 37  29 -36 -16 -39 -37 -24  13 -31 -11   8  -1  17 -37  18   5  31  27  -3 -47  28 -70  11  16 -36  11   1   8   5 -22 -17  26  48  62  33 -26 => J583
  7  39 -12  49 -14 -43  -8  30   0   0 -31  37   0  41  75 -12  21   4 -55 -73 -47 -66  46  -5  36 -23  19   7  66  11  -1 -55  31  63  -8 -57 => J387
-12  15  46  -6 -16  -6   5 -13 -24  35  36  12 -36 -56   8 -14  -7 -18  19 -18 -17 -15  -3 -33 -14  39   9 -39  16  45   2   7 -64 -30  30   1 => J926
 16  15   0  48 -19 -23 -39  12 -13  -3 -65  55  -1  67  22 -18  31   9 -69 -29 -46  13  21 -26  23  14  57  -3  31  -1  14 -25   7  40 -28 -33 => J779
-47  12  28  10  12 -30  40 -14 -34  39  42  40 -39 -35  31   0   6   0  18 -60   2 -41  11 -46   4  -5  -8  -3  48  50 -19  -6 -19 -36  29 -34 => J926
-54  -9  38 -11  62 -51  52   1 -15  43  -8  -4 -35   8 -15 -36  28  -6  14 -20 -25 -26  31 -14  25 -15 -26  22  26  42  23 -50 -37 -45 -26  -7 => J980
  7  -8  15 -27  10 -41   8  -1  46 -40  80 -59  -2 -70  75  18  71  38  32 -14  26 -95   2  40  14 -51 -27   5  -6   8 -42  -4  20  -8  21  11 => J980
 48  37  10 -21 -22  -5 -33  11  13 -31  54 -49  -2 -54  43  24  34  13  15 -22  -3 -22 -21  15   4 -13 -19  11  22  19 -25  -1 -33  -7   8  48 => J583
-21  33  22   0  16 -35  36 -15 -13  32 -15  19 -38 -31  36 -31   9 -40   1 -18 -53  -6  31 -29   6  14  33   3  29  46  -5   0 -31 -67  17  17 => J945
-84 -28   6 -26  21 -46  50  19 -50  53 -79  38   2  12 -79   0  36   3 -22  -5   9 -48   8 -12 -40 -21  33  51 -33  -4  21 -25  44  35 -60 -18 => J945
 33  -4  19 -22 -11 -28 -20   9  24 -16  31 -47  10 -52  28  -4  49  26  17 -31   7 -53 -19 -13  24 -25  -8   5 -22   8 -32 -30  -1   1  21  34 => J945
 10  13  -8  50 -23 -19 -44  11 -25   9 -38  15  -8  13  12 -21  33   5 -44 -44 -32 -10   5 -45  24  -5  63   5  38  15  13 -37 -25  37  10 -12 => J899
 -6   4 -21  17  -2  -2 -36  18 -56  14 -91  23  22 106  -2 -27  23  -2 -37 -41 -88 -29  42 -50  29 -29  41  14   1   2  31 -57  18 -12 -83 -10 => J283
108  16  35  26  -2 -19   0  -5 -13 -11  16 -13  32   9  35  14  16  25 -14 -44   0  22  -7  -4 -26  37 -11 -26  50  18 -68 -23 -10 -26  38  18 => J245
 28 -40  27  17  21 -10  22 -26  -7   4 -12 -12   7  34 -14   8  -1   5 -14  16 -38  59  -5 -26 -49  -9  20  -8 -11 -22 -42   5   4 -30  -4  54 => J539
-42   5  23  15 -14 -21  38 -14   5  53  62  79 -22 -25  26 -30 -22 -30  29 -46   2 -81  15 -49  -2  -4  -6 -23  11  24 -28  17  12 -22  15 -31 => J245
 17 -21 -33 -69 -18 -22 -15   8 -25  29  35  -9   1 -52 -39  -9  30  34   4 -27  15 -60  15  48 -41  -5  11  -5 -30 -21   1  -1   2  63  46 -35 => J283
 13  25 -10  76  -9 -20 -26  12  -5 -17 -24  45  10  55  53  -8  33  10 -41 -85 -38 -15  27 -33  52  -4   6   1  73  30  22 -53   0  28 -55 -30 => J387
 20 -37  29  32  20 -23  21 -26 -19 -18  26   8  24  34  16  16 -15  21  29 -30 -21   1 -16  -2 -39 -28  -5  -9  14  -8 -95 -11  29 -14  41  21 => J583
 50 -37   6  -3  28 -32  22 -12  44  -6  -1  10  50  16  -7  19  18  18   6 -17  34  45  -4  -4 -46 -11   4 -13 -24 -29 -12  12  33 -21  -6  14 => J899
 -6  44  26   3   7 -38  38   2 -21  22  -3   5 -15 -29  37  -9 -33 -31   2 -36 -17 -13  25  -1  38   2  -8  31  11  14 -26 -11  13 -60  24 -12 => J539
 10  -3  -3  35  -9 -10 -73   7 -18  22 -28  -3  23  70  20  -7  17  -6 -23 -38 -58   6  22 -47  29  14  39  -8  55  10  -1 -56 -28 -13 -14 -16 => J899
-25 -29 -64  46 -22 -17 -49   7  20 -20 -48  11  19  72 -24 -11  60  28 -39 -20  12 -29  14 -31  -2 -21  29 -33  46   1  35 -16  -4  63  24 -27 => J400
  8 -12 -36  -7  25   8   6 -13 -23   3 -20 -61 -17  -1 -36   7  56   7 -10  47  -6  31   0  12 -40   9  15   6  12  24   6 -13 -29   8  30  20 => J283
 23  15 -13 -41 -23 -45  -1  12 -18  21  19   5  16 -50  13 -15  38  13  10 -39  -9 -87  12  24   7 -16  -4  11 -23   2 -20 -27  47  40  39 -55 => J980
 -2   7 -21  34   9 -22 -13  16   9  17 -92  27  -5  74 -11 -30  30   1 -46 -46 -44  11  11 -55  18 -10  53 -12  42  14  36 -46 -13  41 -38 -20 => J82
 41  27 -10  37  -6 -21 -49   9  -5   4 -49  11  28  63  31 -31  28   5 -19 -86 -53 -49  53 -42  33 -23  25   7  32 -22  18 -66  -1 -18 -40   0 => J283
 -1  30 -23  16  -6 -29 -35   6 -32   5 -74   1  -1  47   1 -26  30 -12 -39 -41 -54  29   7 -41  36 -17  61  26  20  20  22 -10 -26   5 -34  13 => J400
 20 -24  24  -3   3  -2  52 -18 -33  23  22  -3   9   0 -12  20 -23  17   0 -11  25  11 -25 -19 -30  -7  -6  -2  -2 -18 -78  -8  32  -4  50  -5 => J245
 22 -28  27 -13 -18 -27  18 -23 -37  11  20 -14  52 -12 -25  13 -28   7  12 -15  14  33 -34 -22 -63  -7  11  -5  -5 -20 -80  12  31   6  67   9 => J400
 14   8 -14 -82  -7 -32  36   3  -3  36   6   0  11 -53 -13 -14  35  -1 -10   5  50 -16  -3  42 -10   6  21  -5 -54   3  26  28  55  33 -12 -65 => J779
-16  48  16  63   8 -22 -16  14 -17   4 -41  22  23  55  52 -28  23 -35 -19 -73 -35 -59  50 -13  71 -17  11  23  79  18   5 -57  19  -5 -72 -29 => J945
-12  19 -12 -26 -23 -31  13   3 -29  21  -6   8  -2 -28  -8  -2  31  12 -10 -25  36 -44  10  16 -11  -3  17   2 -30 -20  11   2  34  58  13 -61 => J283
-10  -3 -21  20 -10 -29 -31  41  58  19 -26  26  18  65  23   8  14  19 -64 -58  39 -46  35 -51  29 -16  50 -16  26 -32  30 -23  13  65 -32 -37 => J82
 18 -39 -20 -16  58  23 -23   3 -24   8 -13 -77 -17  50 -26  20  37  28  25  31 -33  20  -8  -9 -59  13  29 -19  30  34 -16 -23 -52   0   8  50 => J245
 22 -32   1 -20  49  25  14 -17 -54  -9 -10 -83 -63  32 -59  19  78  39  -2  54 -37  54 -15  17 -27   1 -11 -30   7  49   1 -29 -86  -2  33  55 => J539
 37 -22  21 -22  30 -22  61  -3  33  36 -14   7  24  37   8   7 -15 -10 -22 -28   5  -1 -11  -4 -66 -45  27 -21  -3 -32 -76  19  55  -6 -24   6 => J779
 -8  13 -15  12 -23 -45 -33  22 -15  12 -43  12  20  56  40 -33  21   7 -42 -82 -28 -81  35 -23  35 -27  29  16  36 -15   8 -24  21  37 -52 -20 => J387
 30 -42 -32 -29  25   6 -35  -2  -7  11 -31 -75   5  56 -26  18  34  18   0  38 -34  28  -1 -23 -30  19  27 -24  -2  14 -17 -14 -22 -21  25  37 => J539
 54 -23  40  21  24  -8  14 -12 -27 -10 -19 -12  33  35  -1  -5 -34   6  22 -27 -45  41 -19 -34 -62 -30  12  -5   8 -33 -83 -20  22   4  45  53 => J945
 -1  64   2  22   4  -9  13   0  15  26   9  58 -32 -31  40 -22  13 -38 -17 -51 -23 -17  64 -11  50  14 -14  13  31  20  56 -18 -32 -72 -44  -3 => J945
 44  16 -14   4  -1  36  -1   6 -20  -2  -5 -49   4  -3   8  34  -3  -9 -24  34 -29  40 -22   9 -23   8   5 -16  32  41 -41 -17 -12 -21  35  18 => J400
  3 -17 -17 -15  -4  -3 -10  29  59  16 -14 -11   1   0 -16  44  33  22 -60   3  54 -22   5  13 -29  37  19 -16  -3 -34  12  20   8  49 -74  -1 => J82
  0 -14 -25 -16   9   8 -10  21  16  27 -11  43  -9  24 -43  29  16  16 -34 -11  46 -17  15  17 -31  20  22  -2 -35 -42  22  25  20  51 -60 -20 => J779
 12  13  -5 -46  -8 -70  16   3  -6  27  -6  14  -2 -38  13 -10  58  28  -4 -40  28 -49 -12  -7 -25 -10  33  -6 -19  15 -15  26  41  60  24 -43 => J400
-21  -4 -25  26  12 -43 -26  20  44  27 -32  27  28  35  13 -14  28 -12 -25 -51   5 -35  35 -23  32   8  43   5  15   0  36 -15  20  18 -76 -40 => J980
 24 -19  29  19  20  -8  51 -29 -50  -4 -52 -11  24  43 -24  -6   4   9  -1  18 -16  40 -10 -20 -38  -4   7   4  -8  -7 -33 -23  27 -39   9  27 => J245
-13  -9   3  -5  51 -10   8  17  -2  22 -19   2 -27  34 -24  21  19  12 -26  -6  -9  -9  27  37   7  13   1  14  29  10  -6 -16 -24  12 -42   4 => J400
   1  -67   17   18   35  -35  -15   13   -8    6   24  -24   13   50    3   14  -56   28    4  -17   -9    3   -7  -15  -20  -29   22   17  -23  -43 -102   -3   32   37   67   20 => J539
  11  -21   31  -36   -9  -24  -21   -9  -22  -28   53  -45  -13  -27   41   -4   34   53   40  -13   -9 -108    8  -27    8  -14  -35   12   22  -12  -79  -22   18   -5   96   24 => J779
  5 -19  -7 -16 -18   5 -17 -25  16 -32  49 -57  -9 -37  21  10  46  25  39  15  -5 -37 -38 -22  -8 -24 -24   7  14  22 -44  -3 -25 -21  63  66 => J387
-15  45  36  -8  -4 -60  15   6 -23  57   6  71   1 -26  23 -36 -33 -22  16 -75 -20 -44  28 -40  15  -4  10  19  17  27  -2 -20  -3 -54  25 -27 => J400
  19  -27   24   -2   -1    1   -1  -25  -58    0  -24    8   -7   32   -8   -2  -31   20   23   16  -58   34  -52  -20  -66  -10   21   -9   10   -4 -108   -8   15   -6  114   11 => J779
 53  58  17 -39 -28 -24   7  12 -95  16 -25   5  -8 -46  20  -5  28  22  -6 -46 -28 -66  24   6   6  17  -2  12 -18  11  -4 -30  29  13  33 -42 => J926
 12 -38  35  36   2  -4  -1  -5 -37  12  26  -4  20   6   5  -7 -47   4  21 -17 -25 -10 -28 -36 -33  -8  -4 -17  -3   7 -84 -20  17   3  62   3 => J926
 -7 -21 -43  22 -17 -15 -47   9  22  -2 -16  15  13  52 -10 -12  40  36 -23 -56  -1 -42  38 -42   5 -42  27 -10  35 -38  36 -50 -12  53  25 -23 => J283
 29  32  -1 -36  12 -61  34  13 -26  27 -22  52  -5 -28   0 -34  31   9  -3 -28   0 -36  36  11 -18  32   4   0 -24  22  33   5  38  34  12 -50 => J82
-62   6  46  12  25 -38  47  -5 -18  50  26   9 -28 -25  29 -22 -33 -28  34 -42 -20 -53   1 -32   8 -53  17  16   6  20 -61 -43   1 -28  59 -10 => J945
 73 -29  30   2   1  -5 -18 -13 -36   6  23 -24  27  45  -8  19 -10  28   5 -29 -17  38 -32 -18 -44  24   4 -40  35   6 -90 -12 -20   2  50  26 => J583
-43 -17  36   0  34 -35  22   1 -21  46  44  14 -17 -19  22 -25 -35  -9  44 -39 -20 -63  18 -15   9  -6 -24  -1  19  40 -40 -31  -8 -46  45 -30 => J926
 20 -26  26  57  -5   5  10 -19 -69 -18   3 -13  17  21  -2  23 -45  12 -16   2 -19  60 -23 -25 -45  13  18  20  15 -30 -96   1  20  14  52  31 => J245
 17  63  41   6  32 -33  63   1  20  34 -17  29 -20 -31  50 -20   1 -42  -1 -55   0   7  18 -32  34  21  -1   0  60  52   2  -7 -11 -59 -24  -7 => J945
 -3 -11 -18  28  -6 -26 -29  17 -10  -8 -40  17  10  45 -15   2  22  27 -46 -43  -1   3  14 -45  -3 -15  53   4  32  -6  16  -7 -15  51   2  10 => J400
   3  -35  -24  -23   37   -1  -40  -13  -81    0  -46  -99  -44   43  -23   -8   30   21    9   50 -104   53  -14   12  -37    4   53    1   15   37  -41  -15  -57    5   67   44 => J539
-43 -44 -34   3  27 -35 -22   9  12  22 -40  15  -1  48 -39   2  60  11  -4  -3 -25 -26  17 -18 -38 -12  50   5  -4  16  29   0   0  25 -53   8 => J539
 17 -12   8 -50   8 -46 -15   3  52   2  53 -23   8 -43  24   6  32  16  39 -25   5 -74  17  14  18 -28  -3  29 -27 -24 -31   3  24   8  14  23 => J539
-15  10   7 -13  -4 -27 -14  -2  14 -14  71 -32   6 -48  63  -9  47  -5  38 -30  -3 -94  -6   7  22 -58  -3  26  11  23 -41  16  12  -6 -13  18 => J980
-27 -30 -29   4  45  29  -8 -15 -33  -6  17 -66 -71  29 -22  27  65  24  -4  37 -45  48  -8 -15 -38 -25  14  -3  38  21  -6  -5 -80  33  17  46 => J980
  -2   -1    1  -43   -1  -41   25    2   12  -11   45  -25   -3  -69   42   -3   66   20    7  -21   25 -107    9   32    1  -55    1   33  -39  -12  -29   14   70   31  -25   -6 => J779
 20  23 -18 -32 -28 -10  22  -4  28 -34  23 -59  -3 -71  35   6  61  11   0 -11  11 -73   9  34 -14 -36 -30  -1   3  -1  14  -4   3  -8  -1  32 => J387
-36  34  14  -8  12 -26  29  -6 -14  32  22  -5 -50 -27  42 -29   3 -23   7 -28 -16 -28  13 -30  -5 -38  11   2  15  16   4  18 -35 -32  11   5 => J980
-16 -44 -26  -8  11  13 -27 -25 -20  -4 -15 -64 -66  18 -39  -2  41  32  22  55 -62  17 -38 -33 -50  -8  16 -21   4  20 -34 -20 -71   9  93  61 => J583
 22   1  18  -5  10   1 -24 -12 -17 -39  17 -65   2  -9  39  12  70  24  28 -17 -38 -39   6 -21  29 -28 -15  15   3  15 -26 -42 -10 -47 -17  63 => J945
-17 -24 -19 -53  -8 -47  15  -5 -14  17   7  -5   4 -39 -46 -24  38  19  26   1  26 -47  11  17 -20 -17   1   5 -64 -22  30   8  43  60  35 -36 => J539
-14  11  -8  -4  -9 -18 -12  -3  19 -10  51 -23  -7 -42  35   5  30 -13  27 -11 -11 -63  20   2   9 -40   5  26 -28 -13 -11  16  22   9  -9  24 => J539
 13 -23 -40 -48  24  16  21  -8 -30  10 -20 -43 -31   7 -26  16  43  23  -7  50 -25  -8   8  17 -40   7  -3  -6 -12  16 -22  -2  -1 -11  43  12 => J283
  17  -46   12  -14   12  -22   33  -17   -7   14   30  -20    5    8    4   19   -3   32   17   -8    9   -2  -38  -26  -68  -28   12  -14    4  -14 -103    8   28   22   79   11 => J245
 13 -47  12  -7 -26 -25  -5 -13 -10  12  38   5  36   6  -1  24  -5  43  -4 -20  53 -31 -32 -37 -79   2  18 -27  21 -25 -93  28  27  17  82   5 => J82
 55 -29  35 -25   4 -12  18 -28 -33  -4 -46 -26  29  32 -40   5  -9  26 -13   1 -10  88 -13 -29 -56  40  13 -26  -1 -38 -29   2  -7 -21  18  38 => J82
-54  -5  17   0  16 -37  17  -2  21  55  22  45 -16  -8  32 -20 -15 -16  39 -31  -9 -57   1 -39 -27 -12  33 -11  23  29 -20   0   5 -21   8 -27 => J245
-31  -9  11   1  14 -12   8   5   2  46  -8  23  -6   6 -13  24  19 -12 -20 -11   6 -49  34   8 -37  23  22   3 -14 -23   5  15  15  11 -90 -10 => J926
